Below are the code and all the weights of a small trained network. Each question names an input and a class and asks about switching units off, where a switched-off unit gives its printed mean instead of its output.

import numpy as np


def w(rows, s, z=0):
    codes = np.array(rows[::2]) - 128.0
    scale = np.full(codes.shape[1], s)
    scale[-1] = z or s
    return codes * scale


def f(y):
    return np.maximum(y, 0)


def log_softmax(a):
    a = a - a.max(-1, keepdims=True)
    return a - np.log(np.exp(a).sum(-1, keepdims=True))


def net(x, mask):
    res = np.array(x, float).reshape(1, 4) / 4 @ E
    y = f(res @ A[0][:, :-1].T + A[0][:, -1])
    res = res + np.where(mask, y, B[0][:, -1]) @ B[0][:, :-1]
    return log_softmax(res[-1] @ U[:, :-1].T + U[:, -1])


A, B = {}, {}
E = w([
[126,181,194,108],'x0',
[136,96,85,9],'x1',
[68,50,175,124],'x2',
[208,114,172,123],'x3',
],0.014)
A[0] = w([
[54,141,88,253,98],'neuron 0',
[103,133,102,199,98],'neuron 1',
[113,33,146,124,155],'neuron 2',
[203,163,151,105,212],'neuron 3',
[209,105,248,155,211],'neuron 4',
[150,131,60,133,30],'neuron 5',
[150,2,169,76,156],'neuron 6',
[112,140,179,160,101],'neuron 7',
[92,106,162,139,74],'neuron 8',
[203,204,161,129,184],'neuron 9',
[109,139,88,148,70],'neuron 10',
[62,174,75,131,241],'neuron 11',
[72,44,219,139,94],'neuron 12',
[119,182,160,22,100],'neuron 13',
[38,93,252,189,3],'neuron 14',
[132,46,91,98,141],'neuron 15',
[167,171,133,171,66],'neuron 16',
[118,158,190,148,139],'neuron 17',
[170,132,64,139,92],'neuron 18',
[172,159,56,121,172],'neuron 19',
[161,137,46,137,79],'neuron 20',
[88,124,212,89,212],'neuron 21',
[196,188,170,140,143],'neuron 22',
],0.011,0.0037)
B[0] = w([
[8,226,148,88,237],'neuron 0',
[91,147,166,110,184],'neuron 1',
[96,96,95,152,209],'neuron 2',
[167,93,155,108,212],'neuron 3',
[119,57,159,195,253],'neuron 4',
[191,154,145,142,163],'neuron 5',
[64,19,31,128,239],'neuron 6',
[129,142,136,166,176],'neuron 7',
[151,141,92,151,163],'neuron 8',
[124,90,183,112,229],'neuron 9',
[122,180,106,140,151],'neuron 10',
[92,192,156,112,206],'neuron 11',
[158,137,74,167,230],'neuron 12',
[104,118,171,2,202],'neuron 13',
[143,192,66,189,236],'neuron 14',
[164,100,36,102,211],'neuron 15',
[111,107,161,175,184],'neuron 16',
[140,135,137,171,184],'neuron 17',
[166,175,135,167,177],'neuron 18',
[227,182,150,128,203],'neuron 19',
[216,187,129,140,183],'neuron 20',
[186,149,88,114,209],'neuron 21',
[115,77,212,141,216],'neuron 22',
],0.0098,0.011)
U = w([
[133,147,134,6,156],'0',
[50,179,131,120,223],'1',
[180,170,103,141,172],'2',
[113,52,37,119,74],'3',
[135,143,86,196,86],'4',
[135,89,183,170,4],'5',
[108,73,145,97,138],'6',
],0.016,0.0036)

Each question gives the input, the list of numbers given to net, and the class t.
The units are the neurons (one row each of A and B). Each row of codes is followed by its name. A weight is (code - 128) times the scale printed after its matrix; where a second scale follows, it is the last column's (A, B and U).
mask holds one flag per neuron, in row order. A switched-off neuron (its flag False) gives its mean, the last column of its row in B, instead of its output. The means were averaged over made-up inputs and are rounded, as every weight is.
A unit's drop is (log p(t) with every unit on - log p(t) with that unit switched off) / (log p(t) with every unit on - log p(t) with every unit switched off).
The circuit of an input: a set's keep is (log p(t) with only the set's units on - log p(t) with every unit switched off) / (log p(t) with every unit on - log p(t) with every unit switched off). Starting from the 12 units with the biggest drops (on a tie, the unit counted first), units are removed one at a time, each time the one whose removal leaves the highest keep (on an exact tie, the one counted first), for as long as the keep stays at least 0.8.
circuit, biggest first: the units of the circuit, biggest drop first
top k neurons: the k neurons with the biggest drops, biggest first
drop when u is switched off: that unit's drop, to one decimal
input [8,0,-6,-2], class 0: circuit, biggest first : [neuron 13]
input [-8,-2,-1,0], class 2: circuit, biggest first : [neuron 6; neuron 4]
input [-2,-1,-4,-2], class 2: top 2 neurons : [neuron 19; neuron 13]
input [4,2,-3,-8], class 0: circuit, biggest first : [neuron 13; neuron 14]
input [1,3,-6,5], class 5: circuit, biggest first : [neuron 22; neuron 9]
input [7,-2,5,3], class 4: top 3 neurons : [neuron 14; neuron 12; neuron 21]
input [-3,0,-4,-6], class 1: top 2 neurons : [neuron 0; neuron 11]
input [8,-3,5,3], class 4: top 2 neurons : [neuron 14; neuron 12]
input [8,0,5,3], class 4: top 3 neurons : [neuron 14; neuron 12; neuron 21]
input [-7,-5,1,2], class 1: drop when neuron 0 is switched off : 0.5
input [5,7,5,8], class 3: drop when neuron 6 is switched off : 0.2
input [5,-1,-4,6], class 5: drop when neuron 10 is switched off : 0.0
